Each row was made from one walk, in order. Every step used is in the known rows, and no mark comes twice. Write each row's walk.
Known rows
venotub -> giki -> nubolu -> sipo -> zifat: [ 27.5  -2.4  29.3  42.5 -13.1  -1.1   5.2 -24.3   8.5  -4.0  31.6  13.6
  13.1  37.4 -43.2 -12.0 -37.0  -1.0  31.2  12.1   1.8  -0.9  17.6   9.3
  32.8 -13.3  -4.8  10.7  -6.2  -1.4   3.6  -4.3   6.9 -10.1 -22.6  16.5
 -12.6  -2.5 -16.3 -11.2 -27.0 -29.6 -11.3]
sipo -> zifat -> giki -> nubolu -> nuvu -> butidim -> venotub: [ 18.7  -9.0  13.7  24.8  -2.5  14.2   6.9 -19.8   8.6 -11.4  27.6  13.0
  21.7  17.6 -38.2  -7.4 -15.7  -1.6  38.7 -15.7  -1.5  15.0  24.4  -6.1
  26.5   0.4 -28.2   3.7 -19.8  -6.5  16.9  -8.6  -8.4 -13.1 -44.0   3.3
 -12.5 -13.2  -3.2 -11.9 -16.7 -26.7 -32.3]
butidim -> nuvu -> felod -> venotub -> giki -> nubolu -> zifat: [ 24.4  15.2   5.9  -3.3  -3.2  18.2 -22.5   1.4  18.2  -6.6  36.5  -9.0
  27.4  24.7 -32.8 -20.0 -33.1  -5.6  23.2  -5.4   8.0   0.8   4.8  20.5
  19.6  26.0  -9.1  -7.2 -21.4 -11.6  13.7 -17.1  13.0 -13.2 -30.0  16.3
 -30.1   5.0 -17.2 -19.5 -39.3 -20.0  -7.1]
nubolu -> giki -> nuvu -> felod -> venotub -> butidim: [ 19.8  -8.7  -7.8  -2.1 -30.0   4.7 -14.9   5.5  40.5  -2.4  35.9   2.8
   4.9  33.1 -20.4  -7.1 -26.6   8.4   8.2  -7.5  -8.8  -2.1  17.1  -1.1
   9.9   7.5  -8.1 -20.6 -22.4 -22.6  11.9 -10.3   6.3   5.5 -36.0  24.2
 -31.2  -9.8  -8.1 -33.6 -47.4 -13.6   2.4]
seva -> sipo -> giki -> zifat -> nuvu -> felod: [ 20.6  -6.0  15.7  -1.8 -16.8   8.0   2.0 -19.4  19.2  -8.0  33.4   4.4
  21.2  47.6 -23.0   2.4 -31.0  17.6  39.4  -7.9 -12.7  11.8  17.5 -14.9
  12.2   1.9   1.7   3.7 -30.5   2.2  -3.6  -4.5   4.4   4.8 -23.6   9.0
   3.0  -4.9  -2.3 -16.2 -46.8 -28.8 -10.7]
felod -> seva -> sipo -> giki -> nuvu -> butidim: [ 24.8  -7.8  32.9  17.0 -12.7   4.9  -2.4 -10.1  25.0  17.7  19.3   5.4
  22.6  49.7 -15.8  -1.4 -19.2  14.4  25.1 -10.3  -6.9  -6.4  19.0  -1.4
   1.3  -5.6  -4.2   8.9 -34.3   3.6   5.2  -1.1  13.1   5.3 -12.3   1.3
   0.9  -5.2  -5.3  -4.3 -27.8 -31.4  16.5]
nuvu -> felod -> seva -> sipo -> nubolu -> zifat: [ 23.0  -0.9   8.8  12.9 -15.2  15.0  -6.2   6.4  -5.5  12.0  31.7   0.4
  32.4  49.6 -24.2 -13.0 -17.8   1.2   2.9 -18.3 -13.3  -9.4  10.5  -5.4
   9.5  10.1 -14.8   1.7 -41.5 -19.0  14.9 -10.4   1.5  -1.8 -25.1  17.4
  -1.6   2.0 -20.0  -3.3 -32.9 -21.9   0.8]
zifat -> giki -> nubolu -> nuvu -> butidim -> venotub -> sipo: [ 33.2  -3.2   0.6  32.3  -1.3  14.8   1.9  -9.6  32.0   4.0  24.1  10.0
  23.4  26.6 -45.1 -14.6  -5.7   2.1  37.3 -14.1 -14.7  12.4  25.6  10.4
  26.5  -2.9  -9.9  18.4  -8.8  -7.9   8.1  -7.4 -14.0 -23.5 -36.4  11.7
 -25.9  -3.1 -12.7 -22.0 -41.4 -37.2 -13.2]
zifat -> seva -> sipo -> giki -> nubolu -> nuvu -> felod: [ 28.7   7.3  14.3  19.0   3.1   5.8  13.6 -14.1  22.6  10.2  38.4   4.6
  21.3  41.6 -34.2   6.5  -8.9  20.6  32.2 -16.4 -18.1  20.3  20.6   6.6
  26.4   3.3   8.0  24.5 -22.7  -6.1  -3.6 -16.5  10.3  -7.8 -17.4  10.4
 -12.1   0.0 -12.3 -23.1 -33.7 -34.1 -12.2]
zifat -> nuvu -> butidim -> venotub: [ 10.1   3.4  -3.8 -11.9  -6.0  -0.1  -1.8 -14.1  36.5  -5.4  34.4  -0.2
   3.6  22.3 -26.2   2.7 -27.7   4.4  20.3 -15.2   3.6  19.6  15.9  10.0
   3.7  22.1 -22.2 -11.6 -10.9  -1.3   7.9 -27.0   8.4 -10.3 -31.8   0.9
 -18.9  -0.4  13.2 -17.7 -41.6 -26.9  -6.7]
sipo -> nubolu -> nuvu -> butidim -> venotub -> giki -> zifat: [ 17.2  -2.9   1.9  45.2 -11.2   6.2  10.8 -25.9 -11.8   0.1  28.1   3.6
  19.2  25.7 -47.1  -9.5 -12.3  13.1   9.9  -8.3  -9.5  10.9  27.8   0.4
  31.4 -12.2 -30.4  -2.9 -26.8 -27.2  31.2 -11.9 -15.0  -4.6 -36.3   7.1
 -20.0 -12.4  -3.4 -23.8 -19.7 -27.7 -17.1]
felod -> venotub -> giki -> zifat: [ 39.2  -3.7  20.5   8.8  -9.3  -2.0  -3.2 -11.5  19.1   6.7  29.8   5.5
   3.8  46.9 -25.8 -18.2 -31.8  -9.3  22.2  -0.7   5.8 -14.4  22.9  19.0
  23.7   3.7 -12.9   2.4  -9.6  -1.3  26.2 -20.4  -4.3 -11.1 -13.0  -0.5
 -16.3   0.1 -12.3 -29.4 -24.9 -29.7  -1.6]
giki -> zifat -> sipo -> nubolu: [ 26.8 -12.1  -1.9   6.5 -10.2   9.3   1.2 -21.3  15.2 -21.5  37.2   5.4
   9.2  34.2 -35.2  -3.0 -30.3   2.5  20.2  -7.1   8.6   5.2  33.4 -18.8
  19.0  12.8 -15.9  -7.5 -18.7   1.2  18.4  -6.1   4.2  13.6 -25.9   7.7
 -10.4  -9.1  -5.3 -10.2 -22.1 -31.7 -12.5]
sipo -> giki -> nubolu -> nuvu: [ 33.5  -1.6  15.1  34.3 -11.4   9.2  11.5 -22.7  -3.8  -2.8  27.4  10.1
  10.3  21.9 -32.3  -1.6 -24.7   9.3  35.0 -16.7  -8.1  11.4  14.2  -3.0
  38.8  -8.7  -9.5   7.1 -22.4  -5.5  15.1   2.3  -5.0   0.5 -36.6  14.1
 -16.9 -10.7  -8.2 -26.3 -20.9 -27.5 -14.0]
zifat -> sipo -> giki -> nubolu -> nuvu -> felod -> venotub -> butidim: [ 36.4   5.6 -11.6  12.8 -21.5  10.0   5.2 -17.4  20.2   2.4  53.9  15.2
  13.0  39.6 -42.1   0.8 -30.5   5.3  26.9  -9.2  12.9  10.6  29.0  -7.3
  37.5   5.6  -8.5   3.7 -18.3 -12.4   5.6  -5.7  -7.7  -0.4 -31.5  15.2
 -25.1  -0.7  -6.9 -24.1 -39.5 -32.1 -23.7]
seva -> sipo -> nubolu -> giki: [ 13.6   0.9   1.7  27.5 -18.2  14.1   1.9 -15.5  12.6  -0.9  13.4  10.7
  20.0  46.9 -34.6  -3.5 -20.6  19.9  10.6  -5.7 -29.4  -3.9  19.6  -6.5
  10.8 -15.3  -0.1   0.0 -22.5 -21.2   4.6  -1.3 -12.7   0.6 -28.0  17.6
  -7.2 -11.7 -16.5 -25.6 -33.2 -21.5  10.6]
nubolu -> nuvu -> felod -> venotub -> seva: [ 21.8   8.2  -7.9  15.2 -17.5   9.1   3.9   7.8   5.6  10.9  27.1  -9.9
  16.5  21.4 -30.3  -5.8  -4.7  14.1   8.3  -9.3 -20.7   3.2   6.5   8.4
  23.8   2.7 -18.7  -3.5 -18.4 -30.9  22.3 -14.9 -11.3  -6.2 -29.8  21.5
 -29.2   0.2 -20.9 -27.9 -35.1 -19.4 -12.6]
nuvu -> felod -> venotub -> sipo: [ 28.4   2.6   0.5  -9.2 -19.2  11.4   1.4   8.4   8.7   2.0  41.7  12.6
  19.0  47.6 -21.8  -5.4 -14.6  -6.0   4.9 -14.4  -8.9 -10.9   9.0   5.3
  12.6  15.2 -22.0  -7.2 -20.7 -24.3  24.7 -17.2 -10.3 -12.7 -31.2  17.0
  -6.6   4.2 -16.2 -24.9 -50.8 -22.2  -4.1]
nuvu -> felod -> venotub -> zifat -> sipo -> giki -> nubolu: [ 33.6  10.6   1.0  -4.3 -18.3  14.1   1.1  -3.8   9.5   7.5  52.3   8.6
  15.9  46.5 -24.2 -10.0 -25.2 -11.4   5.9 -16.8   8.6  -0.2  21.9   4.4
  27.2  24.1 -25.6   3.1 -23.2 -19.1  17.5 -19.7 -10.5 -10.0 -33.5  16.0
 -12.8  11.2 -11.9 -15.4 -46.3 -24.5 -16.8]
butidim -> nuvu -> felod -> venotub: [ 16.6  17.9   4.5 -12.0  -1.4  20.0 -19.0   5.5  20.9  -9.2  36.6  -4.3
  19.5  19.6 -24.4 -11.4 -22.7  -1.2  18.1 -13.3   5.4  -0.2  -1.4  16.9
   6.3  27.1 -13.8 -13.8 -17.5 -10.5  19.6 -17.5  14.9 -11.4 -32.1  11.5
 -21.7  -0.2 -15.6 -20.2 -33.0 -18.8  -4.0]
nuvu -> felod -> seva -> sipo -> giki: [ 22.8   0.8  19.1   9.0 -13.4  12.6  -4.0   4.2  -0.2  12.5  38.2   7.7
  25.5  47.4 -18.5  -8.4 -14.9   1.8  12.6 -19.9  -9.8  -6.4   5.1  -4.7
   7.2   7.5 -13.9   3.5 -38.8 -11.7  11.3  -7.5   8.4   1.1 -24.0  11.8
   6.3  -0.2 -16.4  -2.8 -32.7 -23.7  -5.7]
felod -> nuvu -> butidim -> venotub -> giki: [ 21.5  -4.4   7.2   2.7 -13.8   4.9   7.0 -10.3  15.8  12.1  21.0   5.3
   8.2  26.0 -25.5 -17.4 -18.5  15.3  15.0   0.2 -13.6  11.5  20.1  14.0
  14.8  -0.8 -30.3  -2.9  -5.5 -17.6  31.9 -17.5 -12.1 -11.8 -22.3   4.0
 -12.0  -1.9   1.7 -24.3 -35.1 -32.3   1.9]
butidim -> venotub -> giki -> nuvu -> felod: [ 23.6   2.2  30.3   8.2  -6.0   0.7 -16.4  -3.3  18.9  -8.8  34.5   4.9
  18.2  35.9 -33.5 -23.5 -26.4  -5.7  33.1  -2.5   2.7  -2.6  10.8  29.2
  24.6   8.8 -11.4  -0.6 -26.8  -9.7   9.3 -24.6   8.8 -13.0 -26.6  -0.2
 -18.5   2.8  -9.4 -16.2 -39.6 -29.0 -10.2]
seva -> sipo -> zifat -> nuvu: [  6.3  -2.2  11.5  -4.5 -12.7   8.7   2.8 -17.0  22.9 -13.8  18.8   6.5
  17.5  40.2 -23.9   7.7 -31.0  18.7  33.9  -0.3 -14.9   8.5  13.6 -11.6
   4.8   1.7  -3.9  -2.9 -17.0  -0.4  -4.4  -6.2   5.4  -1.9 -22.3   7.7
   4.1  -6.1  -3.0 -11.8 -35.5 -25.9  -2.1]
nuvu -> butidim -> venotub -> seva -> sipo -> nubolu -> giki -> zifat: [ 10.6 -12.4  13.4  18.9 -17.1  -1.8   4.0 -22.0  24.6  -7.1  28.2   5.8
  24.3  27.3 -36.3  -4.3  -6.3   4.5  10.4 -10.2  -6.0   8.6  30.3  13.0
  11.6   2.5 -30.4  -7.3 -29.3 -23.6  10.9 -17.7 -15.5   3.3 -35.2   6.3
 -25.5 -15.6   8.6 -16.2 -40.9 -12.4 -16.9]
nuvu -> butidim -> venotub -> felod -> seva -> sipo -> nubolu -> zifat: [ 12.5 -12.7   6.8  15.9 -10.0  -5.7  -1.5 -18.6  13.7   3.5  30.5   6.4
  32.8  38.0 -37.4  -5.5 -14.9  -3.7  10.2 -12.8  -5.6  -5.2  32.1  13.1
  18.1   8.3 -38.9  -0.8 -30.7 -23.3  14.0 -17.0 -15.5  -3.8 -30.0  13.0
 -30.4  -7.8   1.2 -15.5 -35.1 -18.7  -2.0]
seva -> sipo -> zifat -> giki -> nuvu -> butidim: [ 11.0  -8.9  13.6   3.1 -13.7  11.0   3.2 -21.5  31.6  -8.4  19.2   6.1
  26.6  41.3 -26.3   3.6 -23.7  14.1  35.3  -0.9 -16.0   3.3  23.6 -18.1
   2.9   0.9  -6.2   0.9 -18.6   0.5   2.0  -2.8  -0.4  -9.0 -31.6   4.9
   4.1 -13.1  -1.8  -9.1 -46.0 -27.1  -2.2]
nubolu -> giki -> nuvu -> butidim -> venotub -> felod: [ 10.5 -10.6  -3.0   2.4 -20.9   0.1 -14.9  -5.5  44.7  -5.5  29.2   2.0
   9.4  25.1 -27.5  -3.8 -26.2   5.9  13.0  -5.5 -12.9  -0.4  23.9   0.8
  11.1   4.8 -19.6 -19.2 -20.9 -22.1   6.4  -9.5   5.5  11.3 -37.6  24.0
 -39.1 -11.7  -4.7 -29.7 -45.1 -14.0   4.9]
butidim -> venotub -> felod -> seva -> sipo -> nubolu -> zifat -> giki -> nuvu: [ 23.0  -4.8  26.1  11.8  -1.1   4.4 -22.1   4.7  20.8   2.4  23.7   5.1
  36.9  46.6 -39.0 -22.6 -21.4  -3.1  37.0 -18.1  -9.9  -7.3  28.8  26.0
  30.7   0.8 -17.1  14.1 -36.8  -8.7  -2.2 -22.0  -3.3 -12.1 -12.3  13.9
 -39.9   6.9 -17.9 -16.2 -22.5 -38.2  -0.1]
zifat -> sipo -> nubolu -> giki -> nuvu -> felod: [ 21.0  12.0 -18.5  10.7 -20.9  21.9  -4.7 -10.1  21.6  -1.8  42.4   9.9
  12.4  39.7 -43.6  -3.1 -34.5   5.9   4.1  -9.2  -0.5   3.8  29.0 -20.4
  20.1   4.9 -10.2 -12.1 -21.6 -20.4   9.6  -9.5  -0.4   4.7 -36.8  18.2
 -19.7  -1.8 -14.6 -17.0 -38.0 -29.4  -6.6]
nubolu -> nuvu -> butidim -> venotub -> seva: [ 11.6  -2.1  -3.6  27.6 -12.9  -2.0   8.3 -11.2  18.2   3.0  21.0  -7.1
  16.0   8.5 -37.1   0.1   0.5  18.2  14.4  -3.2 -16.6  11.9  14.5  16.0
  19.7  -1.3 -28.6  -4.7 -16.3 -30.9  19.4 -13.0 -14.0  -2.4 -35.3  13.4
 -36.6  -9.9  -4.8 -24.6 -33.7 -13.6 -11.1]
sipo -> nubolu -> zifat -> giki -> nuvu: [ 31.0  -0.6   1.7  27.8 -12.4  20.0  -2.9 -11.9   1.7   0.8  15.9  -3.0
  20.7  34.0 -39.3 -17.4 -37.3   1.2  15.4 -18.1 -14.2  -0.8  27.9  -9.0
  27.3   0.8 -11.9  -0.7 -28.3  -8.1  27.6 -16.4 -12.8 -23.8 -34.4  14.4
 -25.6  -4.6 -14.6 -18.8 -21.2 -28.8   8.1]

Write each row's walk
[ 13.3 -12.7  14.5 -11.1 -14.3  -3.9 -10.1 -10.4  42.5  -6.4  24.1  -5.4
  26.2  37.9 -20.4   1.5 -20.7   7.2  20.3  -5.1  -3.4  -5.8  27.9   2.2
   3.9  17.8 -15.2  -9.5 -22.7  -0.9   6.8 -10.8  15.0   1.8 -27.8   8.1
 -18.6  -8.3   6.8 -11.7 -56.8 -33.3  15.4]  giki -> nuvu -> butidim -> venotub -> felod -> seva -> sipo
[ 23.2   3.2  33.9  11.7 -20.8   6.1   0.5 -10.2  27.4  -0.8  13.6  -4.0
  21.7  33.7 -31.7  -3.6 -29.6  13.4  36.6  -4.9 -19.3  13.4  16.0  12.3
  26.1  -5.9   4.3  10.0 -25.6   3.0 -17.5 -13.6  -1.3  -7.3  -5.5  18.0
 -26.2   1.3  -4.9  -6.3 -39.3 -23.9  -7.4]  venotub -> seva -> sipo -> giki -> nubolu -> zifat -> nuvu
[ 26.9 -11.7  13.1  -4.1 -12.6   5.7  14.8 -12.2  23.2   7.6  30.3  10.4
  13.6  30.9 -24.8  -7.2 -12.3  23.7  27.3  -5.9 -12.1  26.2  29.9   9.0
  17.5  -1.6 -28.3   3.3 -15.3 -15.3  27.1 -18.6 -10.1  -6.5 -18.4   3.4
 -13.1   0.5   7.7 -27.8 -37.7 -37.9  -6.8]  felod -> nuvu -> butidim -> venotub -> sipo -> giki -> zifat -> seva
[ 19.9  -3.3  20.7  36.0  -7.9   8.1  -0.4  -6.0   9.9  19.5  13.6   5.6
  30.1  47.4 -29.7  -8.4  -3.9  18.0  12.7 -12.3 -13.4  -5.0  21.4  10.6
   7.3 -12.9 -11.7  12.4 -35.2 -15.9  10.1  -5.8  -2.8   2.4 -14.6   3.2
  -8.0  -3.8 -12.8 -10.0 -17.3 -31.1  10.8]  felod -> seva -> sipo -> nubolu -> nuvu -> butidim -> venotub
[ 19.0  -5.7  26.4  20.4   3.7   3.0 -14.1   1.9  14.5  -0.6  25.9  12.5
  35.2  37.8 -41.6 -18.0  -8.9  -0.9  43.1 -16.9  -9.4  -0.3  24.3  27.6
  35.3  -4.9 -22.3  18.9 -29.9 -12.2  -5.8 -14.3  -4.4  -5.0 -14.6  13.8
 -35.0   3.1 -18.5 -16.2 -14.5 -37.6 -17.2]  butidim -> venotub -> felod -> seva -> sipo -> zifat -> giki -> nubolu -> nuvu
[ 16.6   7.1 -15.6  11.4 -17.8  13.0  -6.4 -16.2  28.5  -2.2  43.6  12.9
  16.9  39.3 -49.8  -2.2 -32.4   3.0   9.3  -8.1   2.0   4.0  38.9 -10.5
  25.9   2.7 -20.7  -9.6 -20.9 -22.3   4.8 -12.6  -5.4   5.2 -33.4  18.4
 -33.4  -2.7  -8.5 -20.1 -37.1 -31.2  -8.9]  zifat -> sipo -> nubolu -> giki -> nuvu -> butidim -> venotub -> felod
[ 14.8 -18.9  10.4  -7.0  -6.0  -2.7  -5.3 -18.2  26.0 -12.9  36.7  -1.3
  20.0  39.1 -28.4  -2.4 -25.4   6.7  29.3 -13.2   4.9  16.7  35.5  -4.5
  12.0  14.5 -23.4  -2.7 -27.7   6.4   3.0 -15.9  13.5  11.9 -15.1   5.3
 -15.2  -3.2  11.2  -9.1 -31.7 -38.3 -15.9]  giki -> zifat -> nuvu -> butidim -> venotub -> felod -> seva -> sipo -> nubolu
[ 19.3  13.0   7.1  -5.6  -2.5  21.6 -16.0   3.7  27.2  -8.3  45.9   2.1
  25.8  29.2 -33.3  -9.9 -18.4   6.9  22.4 -12.5   3.7  14.0  12.9  15.0
  12.9  16.7 -12.0  -8.0 -28.4 -18.1  12.7 -20.1  15.4  -5.7 -25.8  14.3
 -27.5   3.6 -13.6 -25.6 -35.1 -24.2 -14.7]  butidim -> nuvu -> felod -> venotub -> sipo -> nubolu -> giki -> zifat -> seva
[ 27.4  -6.7  24.1  25.7  -9.2  12.0  -9.5  -3.9  23.9  19.7  12.9  -0.2
  36.4  54.1 -28.6 -15.5 -16.9  11.0  20.9 -14.0  -9.9  -6.3  29.5   6.1
   6.4  -4.8  -4.0  14.1 -40.0  -4.6   6.3 -10.8   0.5  -7.0 -15.1   2.4
 -12.5   0.2 -11.4  -5.7 -27.5 -35.5  16.1]  felod -> seva -> sipo -> nubolu -> zifat -> giki -> nuvu -> butidim -> venotub
[ 27.3   3.6  16.6  23.0   5.2   0.6  14.9 -21.3  30.5   9.2  35.3   6.0
  23.1  39.2 -37.5   6.9  -5.1  21.0  35.0 -15.2 -13.5  22.6  27.3  15.9
  26.0   1.5   3.6  25.4 -22.6  -8.0  -3.7 -19.4   4.3  -8.1 -19.7   4.0
 -19.1  -2.7  -5.0 -26.7 -33.8 -33.0 -12.1]  zifat -> seva -> sipo -> giki -> nubolu -> nuvu -> butidim -> venotub
[ 29.3   1.6  17.4  -6.5 -21.3  10.5   0.4   2.1   7.0   3.0  40.5   1.6
  23.7  45.0 -21.0  -9.1 -16.6  -3.6  13.7 -19.3  -6.6  -2.8  14.6   2.8
  18.6  13.0 -15.4  -1.8 -31.6 -12.7  14.5 -20.0  -7.4  -5.2 -24.7  12.8
  -9.3   0.1 -10.6 -17.0 -44.9 -22.5 -21.3]  nuvu -> felod -> venotub -> seva -> sipo -> giki -> zifat
[  7.7  -1.4  20.7  18.1 -25.6   2.7  13.7 -13.6  30.6 -11.4  33.2   6.4
  18.8  25.1 -34.7  12.5 -26.9  20.6  29.2  -1.3   2.4  18.8  21.5   1.3
   7.5 -10.0 -13.3  -3.1 -13.9  -7.5  -2.5 -19.4  -0.6  -9.4 -33.1  19.8
 -27.9  -0.3  -7.3 -13.5 -26.9 -20.2 -17.9]  nubolu -> sipo -> zifat -> nuvu -> butidim -> venotub -> seva
[ 22.7   7.1  29.8   4.5  -5.3   7.0 -10.3  -4.8  26.8  -0.2  37.8   8.5
  20.5  42.0 -27.0 -17.0 -21.4   2.6  34.3 -13.5   8.9  19.8  21.7  34.9
  25.9  13.7 -19.3  17.6 -34.9 -10.8  -8.8 -26.7   0.0  -9.4 -18.8   4.4
 -22.0  19.5  -2.4  -6.8 -34.6 -30.5 -14.9]  butidim -> venotub -> zifat -> nuvu -> felod -> seva -> sipo -> giki -> nubolu
[ 12.7  -2.0  28.9  22.6 -17.3   7.3   8.2 -14.1  26.3  -1.7  12.6   0.2
  27.1  25.4 -36.5  -0.8  -8.9  14.3  31.1  -1.4 -22.2  13.2  20.3   5.7
  20.6 -10.3 -10.1   8.9 -18.5  -5.7  -9.2  -8.0  -7.0  -7.8 -14.7  14.5
 -19.1  -9.2  -3.7  -1.4 -36.7 -22.8 -19.1]  venotub -> seva -> sipo -> zifat -> giki -> nubolu -> nuvu -> butidim
[ 21.8  -4.1  27.5  21.2  -0.2  -1.1 -12.2  -0.5   9.9   0.8  27.3  12.2
  31.9  39.1 -38.7 -14.8 -11.0   2.2  39.6 -16.9  -9.6  -2.2  21.1  30.9
  37.6  -6.1 -19.8  17.3 -32.8 -14.4  -5.2 -12.4  -4.2   1.3 -13.5  16.0
 -36.6   3.1 -17.3 -21.2 -17.3 -35.1 -11.0]  butidim -> venotub -> felod -> seva -> sipo -> giki -> nubolu -> nuvu
[ 22.4  -0.5  20.6  23.9  -9.9  11.0  -2.2   5.3   5.1  -4.1  29.5  20.1
  30.9  41.5 -40.2 -12.8  -1.8   9.8  25.0 -12.1 -11.2   4.6  15.0  27.5
  24.3 -10.4 -22.2   5.3 -38.2 -33.2  12.9 -17.3 -13.9  -9.4 -25.0   8.9
 -21.1   6.4 -15.4 -23.0 -30.4 -29.8  -8.6]  butidim -> venotub -> sipo -> nubolu -> nuvu -> felod -> seva
[ 29.4  -3.0   1.5 -17.9 -26.3  13.7  -7.7   4.5  22.2  -6.7  29.2  -7.8
  26.3  46.7 -20.0  -5.0 -32.1   4.5  10.8  -8.7  -7.2  -7.4  22.1  -9.1
  13.9  20.4  -7.0 -15.4 -28.7 -11.7  21.7 -15.9   4.4 -10.4 -34.7  17.8
 -15.7   2.8  -7.2 -22.3 -64.7 -32.9  13.1]  giki -> nuvu -> felod -> venotub -> sipo -> nubolu -> zifat
[ 17.0  -9.4  17.1  22.2  -4.0  -7.3   7.2 -31.7  20.3  -0.9  40.3   9.2
  23.1  37.7 -40.5  -6.3 -12.4   0.5  18.4  -5.3   2.8   9.2  32.8  15.6
  17.1   6.7 -27.4   3.6 -24.9 -15.5  15.3 -22.4  -5.2  -7.0 -30.6  -4.3
 -14.0 -10.6   9.2 -16.2 -40.0 -23.5 -17.3]  nuvu -> butidim -> venotub -> giki -> zifat -> seva -> sipo -> nubolu
[ 14.2  18.9  18.1  -9.8  -3.4  25.0 -19.0   4.7  28.1  -6.1  34.9  -3.5
  30.5  23.9 -29.5 -13.4 -20.9   2.3  32.1 -11.6   1.3   8.4   4.6  14.7
   9.0  17.8  -9.9  -5.0 -23.7  -6.2   5.7 -19.3  12.2 -17.6 -25.4   9.4
 -20.9   1.6 -14.0 -11.9 -35.6 -22.7 -18.3]  butidim -> nuvu -> felod -> venotub -> seva -> sipo -> zifat -> giki
[ 31.9  -4.6  27.5  19.9  -9.7   8.8  -6.4  -5.2  19.9  17.5  16.1   2.2
  24.7  51.1 -22.0  -8.3 -29.0  12.8  32.1 -12.7  -7.5   0.2  18.6   4.4
  13.0  -5.0   4.1  17.0 -35.7   4.9  -4.6  -3.9   9.9   3.0  -6.9   8.3
  -9.5   4.6 -12.2  -6.9 -21.6 -33.5  12.7]  felod -> seva -> sipo -> giki -> nubolu -> zifat -> nuvu
[ 26.7  12.2   5.2  -1.4 -12.3  12.5   4.0  -0.8   9.0  12.9  46.2   5.7
  19.5  52.5 -23.4  -8.8 -14.8  -2.8  -0.8 -18.2  -4.0  -0.1  21.8  10.7
  19.6  20.5 -22.9   7.3 -25.0 -22.8  19.0 -27.8  -9.2 -17.7 -25.2  13.1
  -8.7  10.9 -13.6 -17.2 -42.0 -25.3  -9.0]  nuvu -> felod -> venotub -> zifat -> seva -> sipo -> nubolu
